Here is a tiny trained network, its code and every weight. The questions are about switching its units off for an input and a target symbol, where a switched-off unit gives its printed mean instead of its output.

import numpy as np


def w(rows, s, z=0):
    codes = np.array(rows[::2]) - 128.0
    scale = np.full(codes.shape[1], s)
    scale[-1] = z or s
    return codes * scale


def f(y):
    return y / 2 * (1 + np.tanh(0.7978845608 * (y + 0.044715 * y**3)))


def softmax(a):
    e = np.exp(a - a.max(-1, keepdims=True))
    return e / e.sum(-1, keepdims=True)


def log_softmax(a):
    a = a - a.max(-1, keepdims=True)
    return a - np.log(np.exp(a).sum(-1, keepdims=True))


def net(x, mask):
    ids = ['Θαβελξτψω'.index(c) for c in x.split()]
    T = len(ids)
    res = E[ids] + P[:T]
    r = res
    for j in range(2):
        rows = slice(4 * j, 4 * j + 4)
        q, k, v = (r @ M[0][rows].T for M in (Q, K, V))
        z = softmax(np.where(np.tri(T) > 0, q @ k.T / 4**0.5, -1e9)) @ v
        o = O[0][rows]
        res = res + np.where(mask[j], z, o[:, -1]) @ o[:, :-1]
    y = f(res @ A[0][:, :-1].T + A[0][:, -1])
    res = res + np.where(mask[2:18], y, B[0][:, -1]) @ B[0][:, :-1]
    return log_softmax(res[-1] @ U[:, :-1].T + U[:, -1])


Q, K, V, O, A, B = {}, {}, {}, {}, {}, {}
E = w([
[142,150,200],'Θ',
[134,150,185],'α',
[113,174,195],'β',
[76,155,6],'ε',
[93,126,116],'λ',
[130,173,144],'ξ',
[131,156,116],'τ',
[93,126,167],'ψ',
[241,128,68],'ω',
],0.011)
P = w([
[169,254,177],'0',
[42,68,178],'1',
[117,137,77],'2',
[199,241,146],'3',
[72,61,113],'4',
[129,111,94],'5',
[176,196,150],'6',
[90,53,106],'7',
[142,93,103],'8',
[129,217,118],'9',
[108,44,102],'10',
[149,85,109],'11',
[119,213,118],'12',
],0.016)
Q[0] = w([
[198,142,245],'H1',
[83,131,44],'H1',
[223,172,86],'H1',
[159,85,182],'H1',
[226,217,53],'H2',
[119,55,60],'H2',
[254,175,105],'H2',
[45,25,157],'H2',
],0.0081)
K[0] = w([
[80,25,20],'H1',
[149,248,132],'H1',
[196,67,151],'H1',
[118,70,213],'H1',
[234,26,61],'H2',
[132,246,49],'H2',
[244,65,164],'H2',
[30,254,182],'H2',
],0.0088)
V[0] = w([
[62,47,150],'H1',
[76,133,217],'H1',
[76,131,146],'H1',
[162,96,41],'H1',
[191,73,208],'H2',
[156,101,173],'H2',
[233,75,17],'H2',
[28,254,176],'H2',
],0.0087)
O[0] = w([
[29,201,76,2],'H1',
[119,142,139,97],'H1',
[175,165,105,95],'H1',
[63,165,113,120],'H1',
[178,130,156,108],'H2',
[163,134,145,114],'H2',
[219,123,72,216],'H2',
[3,109,70,115],'H2',
],0.0051,0.0078)
A[0] = w([
[84,60,34,149],'N1',
[67,70,239,232],'N2',
[192,165,50,97],'N3',
[146,124,106,126],'N4',
[2,142,100,118],'N5',
[182,147,222,82],'N6',
[179,61,114,181],'N7',
[137,179,229,45],'N8',
[228,184,60,220],'N9',
[91,89,149,254],'N10',
[51,69,139,170],'N11',
[193,235,163,5],'N12',
[96,112,124,149],'N13',
[77,17,5,156],'N14',
[60,137,164,81],'N15',
[26,37,118,122],'N16',
],0.01,0.0071)
B[0] = w([
[89,96,144,165],'N1',
[122,61,10,164],'N2',
[131,65,158,187],'N3',
[97,120,132,141],'N4',
[146,147,211,152],'N5',
[138,96,43,150],'N6',
[42,171,88,186],'N7',
[188,46,133,132],'N8',
[121,138,219,249],'N9',
[28,216,35,161],'N10',
[240,163,67,160],'N11',
[87,23,71,169],'N12',
[141,198,114,135],'N13',
[77,76,200,186],'N14',
[149,36,176,135],'N15',
[254,136,118,168],'N16',
],0.0065,0.019)
U = w([
[169,113,2,63],'Θ',
[97,110,68,89],'α',
[15,59,190,3],'β',
[93,237,158,239],'ε',
[118,228,103,243],'λ',
[86,194,154,175],'ξ',
[124,213,123,188],'τ',
[115,204,114,172],'ψ',
[210,108,192,103],'ω',
],0.0071,0.0037)

Each question gives the input, a string of symbols that net reads in full, and the target symbol t.
The units are the heads (4 rows each of Q, K, V and O) and the neurons (one row each of A and B). Each row of codes is followed by its name. A weight is (code - 128) times the scale printed after its matrix; where a second scale follows, it is the last column's (O, A, B and U).
mask holds one flag per unit, heads first, then neurons. A switched-off unit (its flag False) gives its mean, the last column of its rows in O or B, instead of its output. The means were averaged over made-up inputs and are rounded, as every weight is.
A unit's drop is (log p(t) with every unit on - log p(t) with that unit switched off) / (log p(t) with every unit on - log p(t) with every unit switched off).
The circuit of an input: a set's keep is (log p(t) with only the set's units on - log p(t) with every unit switched off) / (log p(t) with every unit on - log p(t) with every unit switched off). Starting from the 12 units with the biggest drops (on a tie, the unit counted first), units are removed one at a time, each time the one whose removal leaves the highest keep (on an exact tie, the one counted first), for as long as the keep stays at least 0.8.
units of the circuit, in order: the units of the circuit, biggest drop first
unit that matters most: the unit with the biggest drop
k most important neurons: the k neurons with the biggest drops, biggest first
which heads matter: for each layer, one digit per head in row order, 1 if its drop is at least 0.15 and else 0, layers parted by /
drop of u: that unit's drop, to one decimal
input ω ω ω λ α, target Θ: 2 most important neurons : N2, N9
input ω ω α ε ω Θ ε, target ω: units of the circuit, in order : H2, N10
input ω ψ ω τ Θ, target Θ: units of the circuit, in order : N2, N9
input ω Θ ω ω ω ω ω β ω ε ξ, target Θ: unit that matters most : N9
input ε ω β τ τ ω α ω β α, target ω: 2 most important neurons : N10, N7
input α Θ ε τ ω ω Θ ξ ψ, target Θ: which heads matter : 01
input ω τ ξ ξ Θ α ξ ω ω ω ψ ω ξ, target ω: which heads matter : 01
input β ω τ ω ε ω ω Θ, target Θ: units of the circuit, in order : N2, N11, H2
input ω β ω τ ω Θ ε ε τ ξ Θ ω ε, target ω: units of the circuit, in order : H2, N10, H1
input β ω ε τ α ω λ ξ, target Θ: 2 most important neurons : N2, N11
input ω ε ω, target ω: 3 most important neurons : N10, N9, N3
input ω Θ ω ε ω ω ε β, target Θ: which heads matter : 00
input Θ ε ω ω ε ω τ ω ε, target β: units of the circuit, in order : N14, N1
input ω ω ω β, target ω: most important neuron : N8
input ε ω ω ξ λ, target Θ: 2 most important neurons : N11, N16
input ω ε ω ξ ξ τ ω ε ω ξ α ε, target β: units of the circuit, in order : N14, N11
input α Θ ω ψ ω ω ξ τ, target Θ: units of the circuit, in order : H2, N9, N11
input ε β ω ω ξ λ β ω τ λ, target ω: 2 most important neurons : N10, N7
input ω Θ Θ β ξ ξ ω ε ω ω ω ξ ξ, target ω: 2 most important neurons : N10, N9
input ω ω ω ω τ λ λ ε ω ξ β, target Θ: 4 most important neurons : N2, N9, N11, N16
input α ξ ε ε ω τ ψ β ω ω, target ω: most important neuron : N9
input β β α ε ω ω τ, target ω: 3 most important neurons : N10, N9, N7
input ξ ε τ ω ξ τ τ ε ε ε Θ ω β, target ω: drop of N7 : 0.5
input ω ω ω ω ω β ω ω ε ω ω β Θ, target ω: drop of N2 : 0.1
